(in the rows, 128 means zero)
Each row of numbers stands for one element and depends on some of the facts below. Use the named rows to name the rest.

There are 4 kinds of fact about the elements: η, ρ, Π, β.
[gadrir, draskik, sogron, trigror, bopum, flerul, kuzu] η skedrakel
[dukol, flafibron, fita, meskal, sanas, gomo, plodra, sabru, plubrigre] η sisu
[busir, kudrun, felaplon, vatri] η kobrulek
[masum, drusor, podok, vibrul, gazigrel, skeflis, pidril, vazefon, skibre, gasum] η namus
[tenik] η takles
[feskotu, mukom, botre, skeskes, trudrar, brestu, brano, befluk] η fibik
[troskam, relam] η reflon
[klumon, ratroplon, leskom, megre, nuram, flupur, drede] η flosi
[broruplu, paplu, vetrus, trelir, klezi, kobrak, guflufla, tadalik, planoten, gremik, klogim] η bivon
[bruskos, fekidon, stemin, parem, plufles, klisozes] η bremun
[stogril, vefluplol, konar, nutru, bostam, vubros] η flebes
[trugom, flabas, brutran, poklel, stugom, flesem, grepun, grudru, trufi, tebra, vutrus] η flodak
[lotur, rine, noklo, kloklil, rurolim, lastik] η nidru
[grabrabro, naflek] η bapon
[plepever, gruskam, fazam, flokir, voga, penor, letranil, giten, stetim] η refar
[groribra, ruren, skibul, vefe] η klorak
[tivu, gutrel, lagorus] η flosker
[refam, zirun, skolak, godu, ziflo] η trures
[mopi, ziplu, nogra] η klutun
[nuza, stebastom, vobru, zadru, vuskom, nustak, siras, pila] η vipe
[brastem, safosar, fladril, tinagram, pluvu] η grugredak
[flifla, kubu, zafle, stabrik, lelafim, stotul, drozus] η vugilak
[kloba, klistir, fluni, gitis, taki, natu, groga, fako] η zivel
[lepu, buzan, trolor, molur, likek, kopul] η flotus
[tiskos, bidreplal, plutar, vuke] η netrok
[dreplis, nemar, lofek, maskestal] η vegre
[tefina] η zofi
[roros, zanode] η kiguk
[gurem, tronus] η nufakli
[gagruk, dukles, stefu, pabratus, skimagrur, klikel] η metak
lapi ρ nuza
kudrun ρ pluvu
sisu ρ vibrul
feskotu ρ stemin
troskam ρ nuza, meskal
broruplu ρ meskal, draskik
bruskos ρ botre
brutran ρ rine, meskal, flotus, fekidon
felaplon ρ ziflo, drozus
zofi ρ vibrul
fita ρ trudrar, meskal, vibrul
paplu ρ bidreplal, sanas
draskik ρ pluvu
fekidon ρ flebes, noklo, drozus
trures ρ vuskom, gasum, metak
plepever ρ flebes
groribra ρ vibrul
rine ρ meskal
podok ρ plufles, meskal
refam ρ vefe
relam ρ meskal, roros, stogril
nuza ρ vibrul
kiguk ρ vutrus, groribra
fazam ρ vefe, vefluplol
flosi ρ sabru
stemin ρ meskal
zirun ρ roros
parem ρ gagruk, gurem
safosar ρ meskal
vipe ρ meskal, roros
vibrul ρ meskal
sogron ρ fita, troskam
ziplu ρ vefluplol, vibrul
tinagram ρ vefe, nuza, meskal, pluvu
bopum ρ botre, pluvu
takles ρ kubu
lepu ρ fita, vefluplol
buzan ρ vefe
dreplis ρ kuzu, gagruk, safosar
sanas ρ molur, nuza
kloklil ρ meskal, zafle
kubu ρ molur
flesem ρ meskal, roros
tefina ρ skeflis, nuza, tinagram, draskik, groribra
vobru ρ flebes
flosker ρ fita, refam, meskal, roros
roros ρ meskal
zadru ρ nustak, nuza
botre ρ gurem, pluvu
fibik ρ kuzu, klumon, meskal
nemar ρ nuza, vibrul
gurem ρ roros, gutrel
godu ρ rine, noklo
nidru ρ lapi, meskal
lofek ρ kubu, flifla, vefluplol, vibrul
zafle ρ skeflis, pluvu
nogra ρ feskotu
megre ρ tenik
gagruk ρ gasum, meskal
trufi ρ flifla
rurolim ρ trudrar, vobru, bruskos
taki ρ vefluplol
dukles ρ meskal
ziflo ρ meskal, vibrul, groribra
nustak ρ flebes
nuram ρ klumon, vibrul
flebes ρ vibrul
siras ρ vobru, vibrul
skeflis ρ vobru, meskal, kudrun
skeskes ρ vobru, roros
trelir ρ klutun, fita, planoten, gutrel
ruren ρ meskal, gutrel, fazam
konar ρ tinagram, vibrul
stefu ρ fibik, refar, nuza
flupur ρ meskal
stotul ρ tenik, meskal
skibul ρ vobru
pidril ρ skimagrur
lastik ρ bruskos, refam
plodra ρ botre, gasum, meskal, pluvu
zivel ρ refar, kudrun, stemin
tebra ρ vefe, nuza, pluvu
sabru ρ troskam
natu ρ siras, vefluplol
voga ρ meskal
vazefon ρ refam
bidreplal ρ meskal
maskestal ρ botre, meskal, nemar, roros
vatri ρ podok
molur ρ vefe, meskal
vutrus ρ tefina
guflufla ρ nustak, refar, poklel
naflek ρ rine, nuza, meskal, dukles
vefe ρ pluvu
tadalik ρ tefina, dukles
brestu ρ zivel, klumon, troskam
bivon ρ ziplu
planoten ρ flotus, gutrel, sogron, fazam
nufakli ρ bruskos, pluvu
skedrakel ρ kubu, refam
brano ρ vobru, refar
gremik ρ refar, brano, plodra
vubros ρ poklel
skimagrur ρ meskal
reflon ρ dreplis
klikel ρ vibrul
kobrulek ρ vefe
befluk ρ siras
stetim ρ vuskom, pila
pila ρ nuza, metak
namus ρ molur, stugom, pluvu
fako ρ trures
vuke ρ vefe
{gadrir, stogril, vefluplol, flabas, draskik, plepever, groribra, rine, podok, refam, nuza, zirun, flifla, fladril, trigror, buzan, kubu, tefina, botre, fluni, lofek, zafle, gutrel, nogra, megre, dukles, ziflo, skeflis, trelir, klezi, tebra, kuzu, pabratus, vutrus, guflufla} Π d
{dukol, kudrun, tenik, feskotu, broruplu, ratroplon, fita, grabrabro, drusor, tivu, mopi, brastem, parem, safosar, kloba, ziplu, flesem, grepun, roros, zadru, godu, grudru, skeskes, ruren, konar, stotul, lastik, kobrak, sabru, natu, voga, vatri, lagorus, vefe, brestu, letranil, likek, giten, klogim, skimagrur, pila, fako} Π c
{busir, flafibron, troskam, klumon, bruskos, lotur, felaplon, paplu, meskal, fekidon, gruskam, vetrus, stebastom, klistir, flokir, lepu, dreplis, sanas, nemar, gomo, gazigrel, gagruk, rurolim, taki, nustak, stabrik, nuram, lelafim, stefu, pidril, plodra, plufles, bidreplal, plubrigre, skibre, naflek, pluvu, tadalik, bostam, brano, drozus, klikel, kopul, stetim, vuke} Π a
{masum, trugom, brutran, noklo, relam, fazam, stemin, poklel, stugom, vibrul, sogron, mukom, leskom, tinagram, bopum, tiskos, kloklil, vobru, flerul, gurem, skolak, zanode, gitis, vuskom, tronus, trufi, siras, trolor, flupur, skibul, nutru, vazefon, drede, maskestal, trudrar, molur, plutar, penor, gasum, klisozes, planoten, gremik, vubros, befluk, groga} Π b
[gadrir, kudrun, feskotu, troskam, klumon, bruskos, ratroplon, vefluplol, flabas, brutran, paplu, grabrabro, drusor, plepever, groribra, tivu, relam, fazam, stemin, stugom, flifla, vibrul, sogron, stebastom, klistir, flokir, leskom, fladril, lepu, buzan, tiskos, dreplis, sanas, kloklil, flesem, vobru, roros, fluni, gomo, godu, lofek, zafle, gutrel, grudru, zanode, nogra, trufi, taki, dukles, nustak, stabrik, siras, skeflis, skeskes, ruren, trolor, klezi, skibul, nutru, plufles, kobrak, natu, voga, pabratus, plubrigre, maskestal, vatri, vutrus, plutar, guflufla, vefe, pluvu, gasum, klisozes, giten, gremik, klogim, befluk, pila, groga, vuke] β e
[dukol, busir, flafibron, stogril, felaplon, meskal, fekidon, rine, mopi, poklel, mukom, zadru, nemar, skolak, gazigrel, tronus, rurolim, ziflo, trelir, lelafim, sabru, bidreplal, molur, skibre, naflek, tadalik, letranil, vubros, stetim, fako] β g
[masum, tenik, fita, draskik, podok, refam, nuza, gruskam, brastem, vetrus, kloba, ziplu, trigror, bopum, kubu, tefina, botre, gurem, vuskom, megre, gagruk, nuram, konar, stotul, pidril, lastik, kuzu, vazefon, trudrar, lagorus, planoten, brano, skimagrur, klikel, kopul] β f
[broruplu, trugom, lotur, noklo, zirun, parem, safosar, tinagram, grepun, flerul, gitis, stefu, flupur, plodra, tebra, drede, penor, brestu, bostam, likek, drozus] β h

Some elements and their rows:
[150 146 143 134 131 126 133 138 130 133 139 132 135 130 111 124 118 124
 145 109 128 113 139 103 137 145 120 133 118 132 133 137 134 126 118 101
 142 127]: pila
[ 88 102  96 153  98 124 103 148 120 138  95 122  76 132 128 145 159 139
  94 156 139 119 106 128 154 114 149 130 135 103 157 149 162 166 145 112
  73 143]: reflon
[ 82 107 104 145 100 120 106 150 116 148  98 127  83 131 135 132 159 146
  92 147 134 120  94 138 151 116 135 131 134 113 163 149 156 173 153 134
  66 138]: grugredak
[ 84 109 104 149  97 121 104 141 117 152  95 124  82 131 134 131 159 143
  94 149 133 122  96 138 151 116 136 128 133 115 161 149 156 174 149 137
  72 138]: klorak
[159 177 125 147 104 129 129 147 124 148 157 142 175 167 130 139 141 139
 114 141 124 143 131  94 109 159  87 139  94 127 162 113 127  86 107  66
 134 152]: brutran
[112 150 132 126 146 124 137 117 117 146 123 109 136 106 139 107 109 111
 107 127 122 123 114 138 106 164 126 155 121 104 116 154 124 123 106 163
 104  87]: pabratus
[124 121 135 184 140 122 143 131 128 100 126 125 116 154 128  81 127 105
 155 129 130 124 152 130 104  96 113 127 155 145 138 105 146 123  98 142
 152 164]: zirun
[142 128 127  94 147 154 135 134 140  94 141 139 149 126 125 136  97 173
 190 156 120 131 158 119 146 132 152  88 158 167  99 133 120 137 134 129
 110 108]: taki
[136 136 106 146 151 107 131 127 105 136 124 147 149 100 111 155 153 113
 140  95 142 146 133 142 153 120 119 144  93 131 101 142 121 136 113 125
 146 105]: megre
[142 118 119  80 148 142 133 134 134 102 138 153 155 115 131 151 109 181
 177 138 121 149 141 145 155 121 138  98 147 177  99 123 107 145 154 141
 117 107]: kopul
[138 125 128 112 148 127 127 143 127 142 127 125 126 122 114 158 126 121
 104 116 123 153 142 145 138 135 132 135 116 100 115 130 102 131 147 121
 139 115]: botre
[138 191 127 163 109 122 137 119 112 152 144 137 201 172 150 133 146 111
 123 122 145 129 118 120 111 169  88 152  76 131 129 132 141  95  90  94
 141 141]: trufi
[118 134 125 197 115 103 124 103 107 135 121 137 134 137 118  73 160  73
 136  82 127 127  92 120 110  90  85 168 120 127 141  95 132 141  81 173
 169 147]: penor
[114 133 139 183 125 110 137 108 118 116 122 125 137 149 139  64 133  88
 150 106 125 119 116 135  99 102 102 140 139 146 134 105 141 129  90 176
 154 152]: likek
[ 80 104 104 151 103 125  98 140 119 145  97 120  76 145 128 140 159 136
  87 147 137 120 110 130 157 111 145 134 137  96 147 147 164 166 154 126
  81 145]: klutun
[126 155 144 147 147 120 137 126 117 132 128 138 149 115 121 104 116 115
 144 109 132 113 124 129 134 145 118 138 112 148 118 156 137 140 110 137
 133 101]: fluni
[127 115 120 177 116 128 131 122 122 119 127 117 110 148 122  97 140  97
 125 127 118 141 130 114  96  95 112 141 153 103 146  86 122 125  91 156
 150 145]: parem
[141 157 153  99 156 129 113 113 129 146 165 151  84 141 113 124 136 129
 169 132 115  94  77 134 136 154 113 151 133 154 153 126  99 110 113  94
 149 117]: klogim
[119 163 117 180 115 126 119 140 119 126 145 148 160 196 141  85 157 133
 132 155 117 160 116 132  89 110  64 126 136 163 159  72 119 111 101 140
 148 175]: grepun

Which element is each row?
No name comes twice in this set of rows, the named rows included.
[153 150 137 111 139 130 114  95 118 159 158 133  84 125 111 152 150 100
 143 122 121  98  77 117 120 161 124 182 122 102 158 121  93  92  88  90
 153 113] : gremik
[ 74 158  79 168  83 129 101 153 104 156 109 137 148 188 169 152 190 169
  81 195 138 160 100 156 127 141 102 122 107 129 159 135 156 143 135 114
  62 164] : flodak
[119 146 134 176 130 140 156 139 131 109 130 106 154 195 174  96 118 120
 122 182 127 147 154 146  62 131 104 119 152 129 157  98 136  82  96 141
 118 185] : tebra
[129 124 104  54 166 147 114  83 114 116 143 151 106 105 137 177 145 169
 207 158 123 138  92 176 144 142 157 129 155 155  91 120  74 120 116 142
 127  85] : vetrus
[118 147 115 129  94 114 117 120 130 152 134 132 164 157 151 147 173 116
  48 131 135 166 118 145  83 128  87 131  86 123 137  80 115  81 135 122
 164 168] : poklel
[ 90 110 108 125 130 131  91 103 108 145 117 132  12 137 127 180 191 128
 153 182 143  85  46 172 148 134 158 160 155 115 164 142 126 128 115  86
 106 136] : bivon

The same elements again, as new rows of numbers:
Some elements and their rows:
[107 129 148 148 144 126 159 146 145 121 117  88  92 101 153 130 106 122
  88 160 120 164 122 163 112 166 172  64 153 121  85 114 180]: taki
[ 97 128 107 153 141 102 112 139 140 144 139  79 108  77 155 160  90 149
 140 168 101 152 111 186 130 159 202  68 160 143 103 104 145]: noklo
[ 91  68 181 121 163 117 150 132 143 147 135 150 104  79 228  94  89 120
 167 168 107 119  88 120 113 163 123 118 170 159 109 116 145]: flesem
[141  87 148 114 126 115 129 138 130 173 135 137 118 114 193 124 113 122
 123 167  84 123 114 152 140 181 156  46 171 154  99  98 174]: poklel
[102 104 127 166 148 121 140 156 135 142 121 112 103 110 166 129 112 166
 100 149 103 141 111 162 116 172 158  83 165 137  86 113 177]: tiskos
[ 71  93 151 150 186 113 158 140 158 122 135 113  96  74 212 110  83 149
 160 148 141 135  94 153 107 151 136 126 172 132  92 121 154]: konar
[ 89 116 106 161 148 103 112 142 130 147 130  85  93  84 143 162 101 172
 126 165  91 148 103 172 117 169 195  91 150 152 109 120 142]: gitis
[ 88  75 169 131 186 103 133 156 103 152 124 132  85  87 221 125  91 182
 135 150 134 134  80 175 120 157 127 157 186 103  73  79 155]: kobrak
[ 98  98 155 145 169 133 155 142 148 105 113 102  98  94 190 114  87 111
 127 153 130 149 100 159 130 152 154 100 160 129  92 115 162]: zafle
[124 100 137 143 144 137 144 146 125 144 108  98  84 126 157 141 119 135
  81 153 112 145 100 166 138 177 165  71 151 138  97 106 173]: busir
[ 94 118 121 151 142 113 119 140 131 127 128  81  82  89 138 173 105 139
 109 166  89 156 105 179 114 161 204  88 141 149 104 121 142]: lotur
[100 120 125 155 151 117 126 148 156 111 127  71  94  80 140 167  89 112
 113 183 110 147 110 172 108 173 212  74 138 143 114 117 138]: stefu
[ 86 129 129 146 150 118 147 157 152 111  91 118 114 121 205 133  92 120
 102 165  91 159  91 199 153 164 138  80 159 129 115 108 189]: metak
[119  95 157 127 171 126 153 130 137 130 105  94  90 106 187 122  96 111
 120 153 148 137  89 162 137 168 156  85 158 129 102 110 164]: ziflo
[102 131 117 139 136 111 121 135 146 121 139  75  99  83 147 169  93 120
 123 168 102 162 117 192 131 150 213  64 147 142 102 110 148]: drozus
[ 86  84 146 156 183 129 150 140 152 129 124 108  97  80 211 107  81 144
 159 146 147 128  81 150 130 159 137 121 172 138  98 112 148]: voga
[ 97 109 119 174 142 133 136 167 151 119 135 108 123  99 178 123 101 152
 121 157  94 152 121 172 130 153 169  75 168 139  83 103 165]: vuskom
[ 91  58 173 117 158 109 148 124 125 162 143 162  96  92 229 107 101 144
 157 148  92 119  83 132 122 156 117 128 175 163 100 119 158]: grudru
[120 114 137 146 138 130 148 153 159 113 130  95 106 108 167 138 107 112
  92 150 115 150 130 179 128 159 178  58 163 124  79 103 181]: nustak

Rows to name:
No name comes twice in this set of rows, the named rows included.
[ 77  91 131 148 189 102 126 128 149 137 135  89  85  58 191 147  69 149
 178 164 139 124  74 161 117 161 172 130 157 149 121 124 117] : brestu
[107 125 131 156 147 112 144 153 148 138 127  95 110  98 168 122 102 146
 109 155 123 148 125 164 115 170 165  58 169 128  84 108 180] : siras
[136 109 167 132 160 123 133 175 109 135  95  86  88 110 168 141 100 123
  79 191 135 151 108 176 122 192 175  82 161  98  83  64 162] : tadalik
[ 82 145 164 123 166  85 147 165 124 124  84 110  93 112 200 137  85 128
  83 185 110 173 105 201 116 180 138  94 167  82  96  94 198] : bivon
[115  94 185 116 186 109 139 152  99 135  91  95  77  99 189 122  87 128
 108 177 151 150  89 167 123 179 153 119 165  96  90  79 156] : trelir
[129 102 124 151 159 120 139 154 142 153 116  96 104 116 169 134 108 149
 103 157 126 122 103 167 127 194 166  59 168 135 101 106 175] : vubros
[ 91 123 128 173 147 128 143 164 150 119 129 102 116  93 176 116  99 149
 123 170 103 156 123 160 116 162 166  77 162 135  85 103 164] : gurem
[105  76 146 138 190 120 150 130 144 152 119 103  90  93 210 115  91 144
 152 145 164 110  69 156 137 176 138 108 171 141 107 108 152] : zadru
[116 118 137 147 133 138 145 151 152 113 129  96 110 105 172 136 105 112
  97 155 109 157 124 183 142 150 178  59 163 127  79  97 174] : klumon
[ 96 117 154 124 148 120 150 119 136 119 124 102  97  93 195 114  94 120
 128 137 129 170 110 179 151 128 151  88 168 124  76 110 176] : vefluplol
[ 93  98 147 146 159 136 150 143 156  93 133 115 107  96 197 118  88 113
 136 145 115 154 111 180 137 130 157 102 165 134  83 110 161] : kuzu
[ 99  99 141 152 171 137 159 133 159 100 117  90  95  94 181 117  90 112
 129 138 141 146 100 164 137 150 161  91 160 134  93 123 163] : skeflis

The same elements again, as new rows of numbers:
Some rows with their names:
[202  45 142  98 103 143 123 111 125 170 157 162 120  94 118 154 111 120
 146 121 164 173 112 139 191 109  86 148]: drusor
[157 148 104 112 169 139  92 149 119 174 117 156 112 125 119 146 135 141
  73 121  87  86  87  95 160 131 111 162]: skibul
[115 205 135 129 137 145  96 188 174 178 100 129 121 100 151 161 139 137
  78  95 118  95  35  94 142 123 154 125]: poklel
[134  96  65 101  85 151 135  99 121 136 121 107  80 103 147 123 175 127
  99 144  91 157 150 103 121 110 129 144]: trures
[142 103  65  99  89 161 140 100 124 142 125 107  80 117 155 122 178 128
  94 146  83 157 151 107 124 111 126 146]: fibik
[134 146  98 140 153 112  82 199 116 179 112 137 112 124 112 166 137 134
  93 117 118 118  71 116 135 109 142 163]: mukom
[116 152 101 138 147 124 109 136 171 127 100  77 106 191  89 126 179 148
  54 131  79 154 155  90 117  92 153 141]: stefu
[102 183 105 133 131 143 104 159 163 175  75 102 105  89 102 156 125 139
  72  58 128 110  53  96 136 103 165 123]: trugom
[124 134 136 128 173  99 110 129 162 108 136 137 118 157 102 122 190 138
  83 165  65 110 151  54 134 129 134 124]: bruskos
[208  63 139  73 116 184 120 127 135 154 159 158 105 103 126 154 116 118
 128 126 151 160 123 149 193 116  97 139]: voga
[127 153 138 139 170 107 124 126 157 118 148 128 108 159  97 122 195 130
  75 178  67 117 141  60 141 129 134 133]: plufles
[129 136 133 134 175 112 110 127 158 114 139 130 115 169 105 128 178 145
  72 169  56 117 156  58 143 124 124 133]: sanas
[191  64 149  86  94 155 118 109 131 157 151 154 113  82 112 155 114 117
 140 121 169 162 100 137 185 108  80 145]: grabrabro
[118 161 130 141 155 115  98 170 175 122 128 103 116 190 130 139 187 148
  67 166  73 139 139  81 122 111 142 141]: nemar
[204  80 155  64  94 169 105 152 161 163 125 154 135 108 149 157 118 133
 133 132 155 158 115 155 194 115  94 149]: ziplu
[ 92 168 174 136 133 126 135 116 184 119 143 112 118 106 103 146 146 153
  77 138  95 102 106  43 153 121 114 113]: flabas
[120 147 131 135 144 121 116 180 162 133 145 119 120 164 116 139 188 131
  87 164  96 148 130 101 124 109 153 134]: stogril
[142 102  69  92  83 153 131  93 129 141 112 104  91 116 165 124 169 140
  96 138  83 152 149 104 120 111 114 148]: kiguk
[158 147 102 114 180 141 103 163 116 167 133 165 104 118 107 144 150 121
  80 128  90  86  87 100 156 133 137 149]: stemin

Name these rows:
No name comes twice in this set of rows, the named rows included.
[164 129  99 132 189 121 110 170 105 179 135 175 111 114 112 143 156 111
  97 127  92  98  96  99 158 133 150 143] : gasum
[122 124 129 127 174 103 102 127 160 101 133 129 113 157 103 129 168 152
  77 160  61 110 161  46 131 123 120 128] : vuke
[207  79 151  67 104 171 113 159 161 163 137 159 132 105 142 158 129 123
 136 136 155 163 119 160 198 117 109 143] : fita
[134 135 126 149 171 103 114 173 156 119 138 122 119 179 103 143 178 147
  81 185  54 131 168  76 163 121 136 147] : pidril
[128 153 136 134 170 114 119 125 161 116 143 126 107 166 106 122 191 137
  70 176  58 116 145  61 142 129 128 132] : troskam
[147 149  66 119 163 153  95 180 128 180  89 119 100 137  91 147 145 127
  70  83 104 128 101 130 132 101 170 150] : flupur
[129 143 135 132 166 113 105 120 164 116 134 123 116 174 110 130 168 157
  65 164  57 113 152  55 142 123 106 144] : lepu
[131 121  83  45  76 155 104  89 132 121  99 106  86 119 126 101 188 129
  87 155 106 141 128 117  91 114  89 168] : bivon
[177 150 110 123 183 120 105 150 115 201 121 179 129 135 130 131 168 117
  89 130  85  95  84 104 159 137 142 148] : vibrul
[205  79 149  65 110 176 130 123 143 160 159 171 117  89 131 139 146 100
 137 133 158 157 106 150 182 123 114 129] : roros
[118 167 117 144 141 104 117 126 178 147  96  89 123 187  92 111 210 130
  65 137  86 155 134  94 111 101 168 132] : drozus
[161 128 104 112 181 126  85 151 118 173 111 170 119 122 121 144 133 136
  90 112  90  84 100  91 147 129 122 149] : fazam
[125 135 140 130 149 119 120 171 159 122 139 121 122 152  93 149 166 147
  87 176  80 124 148  83 158 116 125 150] : megre

